How the objects are linked:
ka: z17->z154, z989->z382, z824->z29, z232->z456, z388->z803, z424->z209, z524->z661, z413->z989, z477->z194, z981->z21, z534->z890, z851->z107, z127->z136, z646->z825, z348->z34, z661->z824, z538->z534, z502->z714, z48->z981, z584->z553, z352->z413, z629->z609, z280->z580, z497->z524, z175->z756, z778->z558, z840->z532, z890->z434, z154->z48, z461->z646, z464->z939, z382->z415, z452->z840, z415->z352, z44->z655, z532->z851, z270->z348, z825->z351, z107->z452, z363->z376, z714->z765, z598->z495, z495->z363, z434->z573, z194->z772, z573->z538, z779->z544, z580->z982, z112->z539, z136->z69, z955->z127, z330->z767, z544->z477, z848->z508, z539->z299, z347->z461, z508->z502, z34->z44, z29->z497, z613->z841, z323->z741, z299->z424, z982->z584, z43->z505, z772->z779, z398->z613, z841->z232, z765->z848, z553->z280, z351->z347, z21->z17, z376->z908, z908->z598, z456->z398, z505->z528, z767->z412, z528->z629, z803->z175, z655->z270, z939->z330, z558->z323, z741->z292, z69->z753, z292->z778, z209->z112, z753->z955, z934->z388, z412->z464, z756->z934, z609->z43
gu: z17->z778, z989->z477, z824->z456, z232->z803, z388->z524, z424->z412, z524->z841, z413->z544, z477->z825, z981->z741, z534->z580, z851->z348, z127->z851, z646->z413, z348->z127, z661->z232, z538->z280, z502->z48, z48->z323, z584->z609, z352->z779, z629->z890, z280->z505, z497->z613, z175->z824, z778->z848, z840->z655, z890->z982, z154->z558, z461->z352, z464->z376, z382->z194, z452->z44, z415->z772, z44->z69, z532->z270, z270->z955, z825->z989, z107->z34, z363->z424, z714->z981, z598->z539, z495->z299, z434->z584, z194->z351, z573->z553, z779->z461, z580->z528, z112->z939, z136->z107, z955->z532, z330->z598, z544->z646, z848->z17, z539->z330, z347->z415, z508->z154, z34->z136, z29->z398, z613->z934, z323->z502, z299->z767, z982->z629, z43->z573, z772->z347, z398->z756, z841->z388, z765->z21, z553->z43, z351->z382, z21->z292, z376->z209, z908->z112, z456->z175, z505->z538, z767->z495, z528->z534, z803->z661, z655->z753, z939->z908, z558->z508, z741->z714, z69->z452, z292->z765, z209->z464, z753->z840, z934->z497, z412->z363, z756->z29, z609->z434
fe: z17->z772, z989->z127, z824->z280, z232->z43, z388->z434, z424->z175, z524->z584, z413->z955, z477->z851, z981->z477, z534->z502, z851->z939, z127->z112, z646->z270, z348->z908, z661->z553, z538->z508, z502->z413, z48->z544, z584->z21, z352->z753, z629->z741, z280->z154, z497->z982, z175->z538, z778->z347, z840->z412, z890->z714, z154->z779, z461->z655, z464->z29, z382->z136, z452->z767, z415->z69, z44->z495, z532->z464, z270->z376, z825->z348, z107->z330, z363->z456, z714->z989, z598->z841, z495->z232, z434->z765, z194->z107, z573->z848, z779->z840, z580->z48, z112->z934, z136->z539, z955->z209, z330->z524, z544->z532, z848->z415, z539->z388, z347->z44, z508->z352, z34->z598, z29->z580, z613->z629, z323->z646, z299->z803, z982->z981, z43->z778, z772->z452, z398->z528, z841->z609, z765->z382, z553->z17, z351->z34, z21->z194, z376->z398, z908->z613, z456->z505, z505->z558, z767->z661, z528->z323, z803->z573, z655->z363, z939->z497, z558->z461, z741->z825, z69->z299, z292->z351, z209->z756, z753->z424, z934->z890, z412->z824, z756->z534, z609->z292
ra: z17->z848, z989->z825, z824->z175, z232->z661, z388->z841, z424->z363, z524->z388, z413->z646, z477->z989, z981->z714, z534->z528, z851->z127, z127->z348, z646->z544, z348->z851, z661->z803, z538->z505, z502->z323, z48->z502, z584->z434, z352->z461, z629->z982, z280->z538, z497->z934, z175->z456, z778->z17, z840->z753, z890->z629, z154->z508, z461->z779, z464->z209, z382->z351, z452->z69, z415->z347, z44->z452, z532->z955, z270->z532, z825->z477, z107->z136, z363->z412, z714->z741, z598->z330, z495->z767, z434->z609, z194->z382, z573->z43, z779->z352, z580->z534, z112->z908, z136->z34, z955->z270, z330->z539, z544->z413, z848->z778, z539->z598, z347->z772, z508->z558, z34->z107, z29->z756, z613->z497, z323->z48, z299->z495, z982->z890, z43->z553, z772->z415, z398->z29, z841->z524, z765->z292, z553->z573, z351->z194, z21->z765, z376->z464, z908->z939, z456->z824, z505->z280, z767->z299, z528->z580, z803->z232, z655->z840, z939->z112, z558->z154, z741->z981, z69->z44, z292->z21, z209->z376, z753->z655, z934->z613, z412->z424, z756->z398, z609->z584
de: z17->z553, z989->z714, z824->z412, z232->z495, z388->z539, z424->z753, z524->z330, z413->z502, z477->z981, z981->z982, z534->z756, z851->z477, z127->z989, z646->z323, z348->z825, z661->z767, z538->z175, z502->z534, z48->z580, z584->z524, z352->z508, z629->z613, z280->z824, z497->z939, z175->z424, z778->z43, z840->z779, z890->z934, z154->z280, z461->z558, z464->z532, z382->z765, z452->z772, z415->z848, z44->z347, z532->z544, z270->z646, z825->z741, z107->z194, z363->z655, z714->z890, z598->z34, z495->z44, z434->z388, z194->z21, z573->z803, z779->z154, z580->z29, z112->z127, z136->z382, z955->z413, z330->z107, z544->z48, z848->z573, z539->z136, z347->z778, z508->z538, z34->z351, z29->z464, z613->z908, z323->z528, z299->z69, z982->z497, z43->z232, z772->z17, z398->z376, z841->z598, z765->z434, z553->z661, z351->z292, z21->z584, z376->z270, z908->z348, z456->z363, z505->z456, z767->z452, z528->z398, z803->z299, z655->z461, z939->z851, z558->z505, z741->z629, z69->z415, z292->z609, z209->z955, z753->z352, z934->z112, z412->z840, z756->z209, z609->z841

In the rows, 505 stands for zero.

The rows follow the links: the fewer symbols apart two objects are, the more alike their rows tend to be.

Each row is also shifted at random along 4 hidden directions that mean nothing.

Some objects, each with a row of numbers:
z232 -> 518,451,479,547,381,554,453,445,451,597,530,525,648,482,382,470,551,521,383,474,375,600,503,458,571,470,442,512,484,519,469,490,477,494,506,582,566,477,567,488,698,436,593,420,519,469,456,487,460
z756 -> 624,471,465,470,533,442,526,424,571,475,473,547,515,527,523,470,454,516,530,492,556,391,554,695,507,574,626,484,488,508,565,564,443,512,605,507,454,487,501,463,455,438,463,529,546,624,585,469,458
z661 -> 301,538,451,495,444,496,466,562,535,581,382,461,473,500,571,588,559,458,483,628,477,520,545,484,444,503,473,271,566,434,476,469,537,542,359,437,555,522,365,471,424,451,496,470,441,506,534,569,525
z136 -> 223,597,567,520,549,529,554,530,517,515,509,509,458,560,514,539,519,563,541,533,565,539,475,345,543,459,456,489,479,549,555,473,485,459,430,556,504,489,437,548,500,495,470,541,510,411,514,568,582
z908 -> 666,518,511,483,555,488,489,569,577,497,484,439,470,522,499,465,515,542,592,487,517,485,462,602,483,505,520,437,444,455,555,520,481,493,479,422,437,497,396,469,463,496,479,583,506,567,549,475,461
z824 -> 605,488,507,531,541,470,454,510,567,471,402,536,504,526,580,492,499,441,474,567,545,424,480,510,524,510,536,496,564,528,442,459,463,518,528,572,522,525,501,587,423,461,467,501,482,511,535,512,475
z34 -> 604,561,511,449,594,509,527,621,572,468,485,443,398,567,503,504,484,537,581,530,572,546,416,539,461,476,522,453,477,467,553,479,556,476,468,446,378,524,390,542,418,524,455,575,439,516,532,441,543
z646 -> 423,429,476,462,468,520,494,460,490,490,596,494,585,459,425,456,516,527,513,434,436,544,490,620,519,519,487,582,482,459,517,544,484,492,553,417,498,537,583,403,602,555,574,540,545,555,478,440,476
z209 -> 500,439,505,534,538,488,504,398,494,502,544,552,565,491,470,500,532,535,512,502,547,441,518,609,573,531,517,579,498,551,552,563,389,498,622,577,495,520,554,477,609,448,513,583,577,518,576,451,480
z48 -> 220,460,484,503,490,511,508,459,430,485,535,473,520,459,548,494,530,478,423,491,474,487,525,640,484,606,539,575,532,553,479,520,503,545,541,534,503,554,604,499,484,571,556,522,527,539,502,465,520
z741 -> 463,545,485,477,466,515,523,612,551,525,523,448,467,539,486,549,496,483,574,439,454,563,535,518,423,523,488,421,455,458,497,513,561,485,392,307,491,497,421,445,389,563,546,473,479,567,481,513,483
z765 -> 740,554,516,475,496,500,553,505,488,528,569,552,468,560,500,581,468,521,543,433,503,521,562,417,456,494,519,448,483,517,524,558,576,484,476,470,528,479,520,475,464,545,533,437,502,472,479,555,543
z544 -> 453,538,554,508,645,475,524,594,567,358,464,488,404,521,632,494,477,448,553,551,648,442,471,579,468,550,575,586,570,535,510,490,499,522,549,539,408,545,519,609,314,617,403,587,488,541,550,495,534
z299 -> 509,456,459,475,532,423,522,384,429,509,499,557,518,487,468,488,498,589,391,604,500,455,471,703,542,462,582,513,504,534,644,596,481,498,668,644,435,532,594,481,705,407,553,557,528,597,582,381,499
z495 -> 546,528,486,462,468,488,468,586,591,549,419,461,513,485,470,505,541,532,563,560,444,564,485,523,498,429,463,341,530,383,509,494,543,496,421,393,510,504,384,502,490,430,469,516,444,534,553,481,496
z890 -> 405,499,491,494,570,490,532,441,450,501,500,536,448,578,498,494,465,507,470,463,594,443,509,543,507,578,607,586,417,621,530,550,478,475,591,634,468,456,534,567,498,480,548,554,532,533,492,506,484
z17 -> 438,565,563,565,487,557,502,573,480,511,465,526,455,531,560,586,492,465,479,543,557,512,522,286,500,500,461,528,577,518,364,428,549,524,437,585,561,517,548,642,414,536,455,417,468,390,447,635,586
z376 -> 378,421,507,534,482,531,440,450,503,473,521,473,623,451,437,384,545,535,469,488,444,513,450,531,626,530,451,639,469,553,487,480,411,489,585,570,517,504,567,530,654,478,542,567,568,512,495,445,423
z981 -> 353,542,508,481,634,508,528,551,497,444,499,475,373,561,593,495,447,441,499,493,612,461,482,507,447,586,559,575,468,602,458,491,492,518,495,594,449,502,497,634,349,601,474,549,486,466,507,526,509
z330 -> 563,490,476,482,565,496,520,469,448,518,469,452,494,471,546,488,523,495,426,582,574,481,446,640,521,524,557,504,512,601,577,529,467,526,526,597,454,564,475,536,571,523,524,594,481,520,553,427,527
z154 -> 513,439,421,502,458,484,509,446,451,507,551,512,535,437,509,518,513,466,421,505,438,505,518,635,473,509,556,529,592,482,500,560,568,558,583,497,487,542,639,442,563,554,570,425,533,587,502,420,487
z573 -> 166,479,413,472,495,451,506,417,452,590,465,526,470,514,459,529,499,531,406,565,488,491,492,661,429,483,617,372,478,510,591,611,562,523,572,537,479,492,507,470,538,409,588,463,481,597,538,414,485
z347 -> 367,578,531,514,480,530,502,623,510,493,511,483,487,529,468,479,484,543,555,539,514,575,471,375,515,435,479,500,524,442,459,443,573,462,451,463,492,498,501,606,446,543,454,461,460,445,446,549,570
z825 -> 391,476,488,459,493,523,504,485,434,487,583,431,529,488,429,476,518,543,488,421,480,561,487,577,506,540,505,579,439,519,520,531,510,471,517,444,443,527,556,463,593,563,575,559,519,526,489,425,497
z44 -> 713,530,483,481,436,498,518,611,561,545,509,471,521,472,497,536,523,577,568,519,435,594,504,522,443,402,451,354,555,344,527,495,566,498,406,300,485,523,395,402,472,488,487,470,475,544,520,492,527
z779 -> 596,490,514,520,435,498,522,489,464,482,554,521,558,427,537,520,539,486,479,505,461,539,532,485,529,485,478,553,658,495,492,512,524,538,518,495,552,589,589,431,567,591,520,456,518,508,494,493,548
z939 -> 743,462,527,546,454,529,518,464,477,527,520,471,571,426,514,531,576,454,483,478,462,534,531,459,580,574,412,533,498,580,477,476,414,544,440,526,591,514,492,475,618,509,534,547,552,432,499,527,506
z112 -> 519,575,526,482,536,507,540,563,595,558,424,490,496,531,567,549,530,524,643,480,527,487,543,461,464,512,470,345,473,462,558,519,470,504,388,370,526,490,302,439,418,459,468,527,481,486,551,579,500
z452 -> 691,533,542,542,534,490,474,520,486,470,504,489,485,481,561,516,520,515,481,605,573,503,447,455,526,443,480,569,592,536,497,438,496,512,522,563,492,563,561,564,507,544,442,530,494,451,521,515,571
z613 -> 387,462,461,493,441,515,478,480,483,565,526,438,581,491,444,427,531,531,468,470,419,555,502,585,530,554,483,488,379,505,515,540,484,499,453,441,507,477,445,426,572,447,617,524,506,557,510,474,438
z629 -> 618,554,536,503,548,537,479,589,595,475,496,464,440,579,505,474,457,485,564,432,561,482,499,478,459,568,526,507,407,492,456,472,511,503,455,470,458,442,411,606,336,547,493,511,460,510,464,550,450
z477 -> 406,508,529,501,439,540,529,514,473,531,553,435,554,430,516,544,541,457,467,420,438,598,544,428,493,569,414,527,500,511,495,506,498,517,418,430,542,527,507,423,575,606,553,489,530,430,471,536,525
z413 -> 397,545,570,508,601,479,539,523,572,433,567,569,469,526,534,506,478,502,581,453,588,451,504,472,500,508,537,582,504,521,544,512,479,492,550,522,454,530,520,537,419,542,438,544,541,468,546,542,552

Start here and follow the symbols in turn, left to right. Where do you end up?
Answer with the object's name.
347,542,426,460,504,495,451,580,530,509,419,462,451,567,485,458,445,495,470,540,518,502,469,570,432,469,594,412,509,419,483,529,571,488,484,491,443,472,427,595,395,451,508,455,425,575,495,454,484
ka de ka ka de -> z908
703,513,419,465,448,487,486,573,512,504,519,467,487,517,477,533,431,547,519,471,448,584,482,606,403,438,542,393,524,383,526,541,645,522,515,358,478,526,473,436,404,527,525,413,477,632,460,465,480
de gu ka ra -> z505
437,494,468,454,515,411,543,506,566,454,527,548,461,524,553,531,455,519,578,534,537,469,518,688,409,424,594,394,599,389,658,594,593,497,580,389,421,537,501,421,461,530,458,486,509,639,560,450,520
ra de ka -> z323
587,488,532,496,482,466,510,483,565,485,483,580,505,476,540,532,524,546,570,527,522,502,517,514,489,437,485,448,567,453,565,507,500,495,530,450,530,533,501,440,544,515,419,484,532,522,544,551,541
ra de gu ka -> z413
745,533,554,506,444,532,510,509,438,518,643,467,537,495,394,490,519,553,481,411,468,616,487,431,542,496,436,578,469,516,495,509,544,485,485,475,515,513,544,457,598,577,547,481,513,438,437,510,548
fe fe fe de gu -> z539
504,529,562,541,419,550,453,569,567,507,513,482,576,470,469,468,532,532,577,481,408,577,496,396,550,426,400,490,582,382,474,439,488,483,455,392,587,531,458,452,538,511,461,465,515,489,495,539,516
ra de ka -> z544
513,508,507,512,491,432,490,499,588,515,456,596,525,503,503,538,517,553,557,561,506,425,533,524,528,461,485,433,521,445,546,485,508,504,537,472,530,525,443,469,489,431,432,512,522,526,566,522,516
fe de gu ra -> z424
610,580,530,484,486,476,553,520,524,536,512,543,493,478,530,590,515,578,567,549,482,535,516,437,465,407,476,376,561,427,576,519,563,496,453,421,531,503,455,440,557,458,457,473,478,476,545,527,572
de de ra gu gu -> z17
514,513,522,566,494,484,485,464,531,550,436,599,544,524,538,537,477,481,544,508,503,419,548,392,527,482,483,462,528,509,468,467,464,488,501,571,572,453,492,538,476,396,433,452,483,481,512,578,486
de de gu fe ka -> z464
835,454,535,591,531,493,464,464,530,455,488,565,537,471,537,464,505,494,459,553,543,426,495,488,585,494,518,662,586,583,444,427,423,498,605,652,517,532,621,596,546,493,433,558,539,454,526,487,532
fe ka de gu gu -> z209
115,514,511,564,458,534,466,502,428,550,460,523,501,485,545,553,529,448,383,577,465,527,503,368,524,526,470,480,546,547,376,444,516,553,436,615,577,492,525,593,513,479,517,430,486,402,459,549,515
ka de ka -> z29
416,471,559,552,478,555,536,482,423,474,571,442,580,445,523,490,588,484,456,481,489,559,495,396,611,586,393,629,498,626,481,457,419,519,476,564,538,541,579,511,634,584,542,557,544,398,519,524,519
ka gu fe de -> z34
528,467,533,504,489,507,518,499,488,459,530,485,557,427,555,501,546,491,520,512,483,509,507,527,556,535,454,559,555,537,502,479,442,538,489,493,520,594,567,449,548,558,503,550,543,475,540,476,492
gu de fe de -> z646
181,464,495,489,486,480,536,421,440,484,585,554,482,536,484,499,497,498,507,461,518,458,557,576,498,512,532,574,486,549,521,587,518,504,608,528,507,498,566,479,530,501,546,472,539,572,488,486,498
fe gu gu -> z646
504,519,517,505,482,553,483,535,448,522,586,481,509,553,417,494,485,525,473,443,453,574,493,383,492,529,480,559,455,507,448,485,558,478,476,506,521,474,543,557,521,550,585,463,502,437,457,508,487
fe ka gu ra -> z347
563,469,448,447,424,444,583,426,404,552,615,491,552,449,441,589,503,576,487,460,397,595,537,619,439,475,506,423,469,478,664,638,577,524,500,385,508,522,553,286,680,534,606,461,544,567,510,419,524
gu ka de fe -> z772
498,511,489,475,490,501,563,503,426,503,562,452,481,480,513,575,529,486,465,525,493,569,507,529,483,508,470,505,512,558,530,543,608,526,462,499,501,540,553,451,577,626,573,489,510,492,494,443,559
ra de de gu -> z584
